Below is a small trained network, with its code and all its weights. Each question gives an input and a class and asks what happens when units are switched off, that is, made to give their printed mean instead of their output.

import numpy as np


def w(rows, s, z=0):
    codes = np.array(rows[::2]) - 128.0
    scale = np.full(codes.shape[1], s)
    scale[-1] = z or s
    return codes * scale


def f(y):
    return y / 2 * (1 + np.tanh(0.7978845608 * (y + 0.044715 * y**3)))


def log_softmax(a):
    a = a - a.max(-1, keepdims=True)
    return a - np.log(np.exp(a).sum(-1, keepdims=True))


def net(x, mask):
    res = np.array(x, float).reshape(1, 3) / 4 @ E
    y = f(res @ A[0][:, :-1].T + A[0][:, -1])
    res = res + np.where(mask, y, B[0][:, -1]) @ B[0][:, :-1]
    return log_softmax(res[-1] @ U[:, :-1].T + U[:, -1])


A, B = {}, {}
E = w([
[103,145,108,192,129,84,83,171,142],'x0',
[59,168,152,4,52,127,97,120,117],'x1',
[80,107,181,137,185,163,132,159,144],'x2',
],0.017)
A[0] = w([
[89,124,134,93,90,128,93,102,122,116],'N0',
[174,102,119,158,193,105,98,139,182,168],'N1',
[126,88,118,89,132,162,145,116,94,232],'N2',
[108,173,162,78,140,80,139,135,137,62],'N3',
[129,93,130,142,167,106,107,116,127,39],'N4',
[53,169,120,116,107,100,62,123,124,148],'N5',
[169,105,167,153,146,143,138,98,159,70],'N6',
[86,121,191,150,161,159,129,130,130,59],'N7',
[108,122,75,129,139,84,85,146,146,94],'N8',
[132,82,153,86,159,154,161,59,155,206],'N9',
[162,91,142,70,137,202,219,122,113,3],'N10',
[123,132,180,106,100,140,101,115,105,51],'N11',
[135,101,246,88,163,137,118,151,204,122],'N12',
[155,121,68,146,150,153,166,130,127,90],'N13',
[106,118,158,138,161,149,101,145,117,252],'N14',
[70,120,135,159,124,135,62,192,189,72],'N15',
[193,171,56,89,101,86,84,89,128,109],'N16',
],0.013,0.0079)
B[0] = w([
[163,123,192,118,103,170,150,152,175,213],'N0',
[172,146,150,138,97,173,143,147,177,253],'N1',
[167,150,137,96,149,161,79,150,185,215],'N2',
[107,105,186,180,101,159,165,154,130,178],'N3',
[69,127,187,190,95,66,158,161,57,151],'N4',
[132,134,152,134,121,161,150,171,201,236],'N5',
[86,130,171,139,63,141,154,166,128,183],'N6',
[147,55,176,103,117,135,133,163,88,183],'N7',
[143,180,75,145,153,171,76,170,66,166],'N8',
[170,155,103,83,147,162,77,179,153,236],'N9',
[104,172,114,135,206,172,101,218,75,211],'N10',
[123,103,178,160,124,165,208,173,113,169],'N11',
[171,61,120,60,69,70,118,112,80,214],'N12',
[164,102,186,162,58,159,186,145,128,190],'N13',
[252,59,78,78,102,112,109,68,171,218],'N14',
[195,127,95,128,178,131,72,191,84,207],'N15',
[175,66,95,71,116,102,131,111,62,216],'N16',
],0.012,0.014)
U = w([
[113,137,195,172,114,157,209,148,170,40],'0',
[154,57,95,82,102,102,149,97,16,77],'1',
[121,196,85,146,202,153,73,204,93,86],'2',
[158,153,66,100,121,135,110,56,209,211],'3',
[2,231,134,160,140,97,153,19,134,2],'4',
],0.013,0.008)

Each question gives the input, the list of numbers given to net, and the class t.
The units are the neurons (one row each of A and B). Each row of codes is followed by its name. A weight is (code - 128) times the scale printed after its matrix; where a second scale follows, it is the last column's (A, B and U).
mask holds one flag per neuron, in row order. A switched-off neuron (its flag False) gives its mean, the last column of its row in B, instead of its output. The means were averaged over made-up inputs and are rounded, as every weight is.
A unit's drop is (log p(t) with every unit on - log p(t) with that unit switched off) / (log p(t) with every unit on - log p(t) with every unit switched off).
The circuit of an input: a set's keep is (log p(t) with only the set's units on - log p(t) with every unit switched off) / (log p(t) with every unit on - log p(t) with every unit switched off). Starting from the 12 units with the biggest drops (on a tie, the unit counted first), units are removed one at a time, each time the one whose removal leaves the highest keep (on an exact tie, the one counted first), for as long as the keep stays at least 0.8.
circuit, biggest first: the units of the circuit, biggest drop first
most important unit: the unit with the biggest drop
top k neurons: the k neurons with the biggest drops, biggest first
drop when u is switched off: that unit's drop, to one decimal
input [8,-6,8], class 1: circuit, biggest first -> (N14; N7)
input [4,-7,-8], class 1: most important unit -> N16
input [0,-3,0], class 3: circuit, biggest first -> (N11; N10)
input [-6,-6,8], class 1: top 2 neurons -> (N12; N14)
input [8,4,8], class 1: top 2 neurons -> (N12; N14)
input [-8,-8,-4], class 0: top 3 neurons -> (N13; N6; N15)
input [6,-6,5], class 0: top 4 neurons -> (N1; N10; N9; N16)
input [-4,2,3], class 2: top 3 neurons -> (N10; N16; N9)
input [0,-3,3], class 3: circuit, biggest first -> (N14; N10)
input [3,3,-3], class 3: top 3 neurons -> (N10; N12; N5)
input [-6,0,6], class 1: top 3 neurons -> (N12; N14; N7)
input [5,5,4], class 0: top 3 neurons -> (N5; N10; N9)
input [-7,5,5], class 2: top 3 neurons -> (N10; N9; N2)
input [-2,0,-2], class 3: most important unit -> N10
input [7,7,3], class 0: top 2 neurons -> (N5; N0)
input [-7,-7,-5], class 0: top 2 neurons -> (N13; N6)
input [2,-3,-3], class 3: top 2 neurons -> (N12; N10)
input [-7,5,2], class 2: top 2 neurons -> (N10; N9)
input [2,1,3], class 3: top 3 neurons -> (N16; N10; N4)
input [-8,-5,0], class 2: circuit, biggest first -> (N10)
input [-4,-5,7], class 1: drop when N12 is switched off -> 0.9
input [-4,2,-2], class 2: drop when N12 is switched off -> 0.1
input [-1,-4,5], class 1: drop when N14 is switched off -> 0.3
input [4,8,-6], class 0: drop when N5 is switched off -> 0.9
